Below is a small trained network, with its code and all its weights. Each question gives an input and a target symbol and asks what happens when units are switched off, that is, made to give their printed mean instead of their output.

import numpy as np


def w(rows, s, z=0):
    codes = np.array(rows[::2]) - 128.0
    scale = np.full(codes.shape[1], s)
    scale[-1] = z or s
    return codes * scale


def norm(h):
    return h / np.sqrt((h * h).mean(-1, keepdims=True) + 1e-5)


def f(y):
    return np.maximum(y, 0)


def softmax(a):
    e = np.exp(a - a.max(-1, keepdims=True))
    return e / e.sum(-1, keepdims=True)


def log_softmax(a):
    a = a - a.max(-1, keepdims=True)
    return a - np.log(np.exp(a).sum(-1, keepdims=True))


def net(x, mask):
    ids = ['ΘΨΩαβγδεζηλμπτφ'.index(c) for c in x.split()]
    T = len(ids)
    res = E[ids] + P[:T]
    u = 0
    for l in range(2):
        q, k, v = (norm(res) @ M[l].T for M in (Q, K, V))
        z = softmax(np.where(np.tri(T) > 0, q @ k.T / 2**0.5, -1e9)) @ v
        res = res + np.where(mask[u], z, O[l][:, -1]) @ O[l][:, :-1]
        u += 1
        y = f(norm(res) @ A[l][:, :-1].T + A[l][:, -1])
        res = res + np.where(mask[u : u + 16], y, B[l][:, -1]) @ B[l][:, :-1]
        u += 16
    return log_softmax(norm(res)[-1] @ U[:, :-1].T + U[:, -1])


Q, K, V, O, A, B = {}, {}, {}, {}, {}, {}
E = w([
[150,170,205,136,124,68],'Θ',
[134,130,117,149,200,26],'Ψ',
[141,148,192,99,130,97],'Ω',
[126,136,191,72,92,54],'α',
[83,140,149,77,198,204],'β',
[187,92,177,134,170,73],'γ',
[187,69,181,129,146,85],'δ',
[186,153,198,95,63,96],'ε',
[113,132,61,197,141,253],'ζ',
[161,142,167,65,62,209],'η',
[213,197,175,39,128,117],'λ',
[125,105,114,122,176,213],'μ',
[62,144,168,154,241,140],'π',
[115,116,116,146,158,194],'τ',
[75,50,129,69,51,125],'φ',
],0.022)
P = w([
[15,119,48,86,115,101],'0',
[98,51,245,136,91,180],'1',
[181,73,203,131,151,147],'2',
[216,112,173,74,165,108],'3',
[159,133,153,61,125,151],'4',
[218,149,146,41,127,136],'5',
],0.011)
Q[0] = w([
[67,163,3,234,104,150],'0.h1',
[127,111,166,113,82,150],'0.h1',
],0.067)
K[0] = w([
[253,139,197,109,48,14],'0.h1',
[109,114,83,114,99,140],'0.h1',
],0.048)
V[0] = w([
[67,190,144,172,130,1],'0.h1',
[234,138,90,139,31,140],'0.h1',
],0.028)
O[0] = w([
[70,120,181,4,250,76,34],'0.h1',
[141,144,123,144,30,17,2],'0.h1',
],0.015,0.016)
A[0] = w([
[148,119,162,95,38,157,105],'0.n1',
[122,135,105,119,130,206,140],'0.n2',
[173,91,66,125,89,157,134],'0.n3',
[4,85,188,146,99,154,37],'0.n4',
[102,41,102,127,138,96,134],'0.n5',
[41,84,222,206,126,164,221],'0.n6',
[138,133,151,177,107,122,3],'0.n7',
[37,135,40,69,95,118,140],'0.n8',
[203,122,184,128,135,101,116],'0.n9',
[180,226,58,146,181,157,34],'0.n10',
[136,134,111,179,138,79,78],'0.n11',
[222,112,150,145,169,158,219],'0.n12',
[125,89,176,158,111,159,140],'0.n13',
[101,197,173,79,102,111,103],'0.n14',
[78,12,97,117,95,142,93],'0.n15',
[156,97,201,115,153,189,102],'0.n16',
],0.027,0.0038)
B[0] = w([
[177,84,94,112,203,119,239],'0.n1',
[180,207,117,169,106,140,241],'0.n2',
[142,101,70,72,108,24,252],'0.n3',
[93,142,140,35,90,162,167],'0.n4',
[173,131,115,83,90,153,146],'0.n5',
[66,176,39,74,126,145,211],'0.n6',
[116,168,86,95,139,146,182],'0.n7',
[97,108,148,121,103,127,158],'0.n8',
[143,102,200,84,126,128,176],'0.n9',
[145,176,154,51,146,68,194],'0.n10',
[208,116,109,123,113,112,148],'0.n11',
[106,181,105,80,106,176,250],'0.n12',
[92,162,75,134,96,99,204],'0.n13',
[105,136,133,217,83,43,185],'0.n14',
[100,64,96,126,96,143,168],'0.n15',
[252,61,148,129,129,163,244],'0.n16',
],0.04,0.015)
Q[1] = w([
[140,216,77,97,114,138],'1.h1',
[3,197,137,234,185,153],'1.h1',
],0.038)
K[1] = w([
[103,51,153,117,170,75],'1.h1',
[231,161,44,9,255,163],'1.h1',
],0.039)
V[1] = w([
[63,3,99,81,65,164],'1.h1',
[158,147,160,25,73,182],'1.h1',
],0.044)
O[1] = w([
[252,22,11,137,108,112,249],'1.h1',
[112,101,98,222,212,104,186],'1.h1',
],0.022,0.021)
A[1] = w([
[137,189,117,194,110,171,120],'1.n1',
[209,87,109,128,133,208,90],'1.n2',
[108,182,118,202,149,158,87],'1.n3',
[185,137,114,225,187,106,25],'1.n4',
[36,190,74,190,56,67,100],'1.n5',
[168,45,136,224,73,106,26],'1.n6',
[77,33,93,143,39,159,90],'1.n7',
[46,179,128,46,37,159,160],'1.n8',
[179,99,254,125,130,180,3],'1.n9',
[98,172,153,94,150,32,20],'1.n10',
[144,197,153,180,140,121,65],'1.n11',
[165,120,150,169,125,181,96],'1.n12',
[191,69,141,201,162,72,14],'1.n13',
[73,176,169,168,227,115,109],'1.n14',
[184,218,50,184,84,147,14],'1.n15',
[219,193,174,120,144,88,85],'1.n16',
],0.025,0.0044)
B[1] = w([
[172,126,62,134,87,122,147],'1.n1',
[93,79,83,91,194,153,228],'1.n2',
[201,147,126,135,69,133,139],'1.n3',
[146,125,215,130,81,149,187],'1.n4',
[12,166,147,191,199,211,175],'1.n5',
[191,209,113,127,89,86,169],'1.n6',
[155,156,83,14,130,119,160],'1.n7',
[156,81,181,143,26,221,230],'1.n8',
[137,174,148,229,209,111,152],'1.n9',
[125,116,80,46,99,152,163],'1.n10',
[176,117,119,138,67,101,134],'1.n11',
[115,160,98,101,170,125,146],'1.n12',
[36,141,200,181,82,116,187],'1.n13',
[162,222,88,114,56,127,148],'1.n14',
[74,121,178,168,133,1,253],'1.n15',
[194,136,118,38,155,112,193],'1.n16',
],0.045,0.019)
U = w([
[93,140,158,90,204,78,120],'Θ',
[108,109,166,152,168,138,128],'Ψ',
[48,148,130,140,161,134,173],'Ω',
[98,48,194,145,147,67,173],'α',
[209,226,109,170,135,149,3],'β',
[119,197,126,190,110,133,183],'γ',
[146,204,119,182,119,141,126],'δ',
[104,98,159,114,146,137,111],'ε',
[44,156,131,2,172,72,5],'ζ',
[137,71,29,87,110,153,184],'η',
[116,117,178,90,46,220,204],'λ',
[145,189,130,127,132,66,21],'μ',
[148,199,88,153,176,230,168],'π',
[239,156,224,113,138,81,145],'τ',
[242,36,116,233,104,167,49],'φ',
],0.0094,0.0052)

Each question gives the input, a string of symbols that net reads in full, and the target symbol t.
The units are the heads (2 rows each of Q, K, V and O) and the neurons (one row each of A and B). Each row of codes is followed by its name. A weight is (code - 128) times the scale printed after its matrix; where a second scale follows, it is the last column's (O, A, B and U).
mask holds one flag per unit, layer by layer, with each layer's heads first. A switched-off unit (its flag False) gives its mean, the last column of its rows in O or B, instead of its output. The means were averaged over made-up inputs and are rounded, as every weight is.
A unit's drop is (log p(t) with every unit on - log p(t) with that unit switched off) / (log p(t) with every unit on - log p(t) with every unit switched off).
The circuit of an input: a set's keep is (log p(t) with only the set's units on - log p(t) with every unit switched off) / (log p(t) with every unit on - log p(t) with every unit switched off). Starting from the 12 units with the biggest drops (on a tie, the unit counted first), units are removed one at a time, each time the one whose removal leaves the highest keep (on an exact tie, the one counted first), for as long as the keep stays at least 0.8.
circuit, biggest first: the units of the circuit, biggest drop first
most important unit: the unit with the biggest drop
top k neurons: the k neurons with the biggest drops, biggest first
top k neurons in layer l: the k neurons of layer l with the biggest drops, biggest first
input λ λ λ, target λ: circuit, biggest first -> (0.n14 1.h1 0.h1 1.n8)
input π π α λ μ, target π: most important unit -> 0.h1
input λ Θ β, target λ: circuit, biggest first -> (0.n14 1.h1 0.h1)
input τ λ π τ π α, target τ: circuit, biggest first -> (0.n16 0.n2 1.h1)
input λ λ λ Θ, target λ: circuit, biggest first -> (0.n14 1.h1 1.n8 0.h1)
input λ λ Θ λ ζ, target λ: circuit, biggest first -> (1.h1 0.n14 0.h1 1.n8)
input λ ζ δ, target λ: circuit, biggest first -> (0.h1 1.h1 0.n14)
input λ φ α γ, target λ: circuit, biggest first -> (0.n14 0.h1 1.h1 1.n8)
input λ α Θ λ Θ Θ, target τ: circuit, biggest first -> (0.n9 0.n6 0.h1)
input λ φ α, target λ: top 4 neurons -> (0.n14 1.n8 0.n16 0.n15)
input λ λ λ β Θ, target λ: top 4 neurons in layer 0 -> (0.n14 0.n12 0.n6 0.n3)
input α Ω Θ, target α: top 2 neurons -> (0.n2 1.n13)
input λ π λ λ ζ π, target λ: circuit, biggest first -> (1.h1 0.n14 0.h1)
input λ λ Θ λ, target λ: top 2 neurons -> (0.n14 0.n16)
input τ α φ Θ λ, target τ: most important unit -> 0.n2
input τ Θ α λ δ λ, target τ: top 3 neurons -> (0.n2 0.n16 0.n6)
input φ λ Ω γ Θ, target φ: circuit, biggest first -> (1.h1 1.n4)
input Ω λ Θ λ π, target π: top 2 neurons in layer 0 -> (0.n3 0.n15)
input λ Θ Ψ, target λ: top 2 neurons in layer 1 -> (1.n8 1.n15)
input λ φ μ, target λ: top 4 neurons -> (0.n14 1.n8 0.n16 0.n12)
input φ η α λ Ψ Θ, target φ: top neuron -> (0.n4)
input λ δ λ λ β, target λ: circuit, biggest first -> (0.h1 0.n14 1.h1)
input λ λ λ μ α, target λ: circuit, biggest first -> (1.h1 0.n14 0.h1)
input φ φ φ Θ λ δ, target φ: top 2 neurons in layer 0 -> (0.n4 0.n16)
input λ μ ζ, target λ: circuit, biggest first -> (0.n14 1.h1 0.h1 1.n8)
input π φ Ψ λ, target π: top 2 neurons -> (0.n3 1.n15)
input γ π Θ, target π: top 2 neurons -> (0.n3 0.n15)
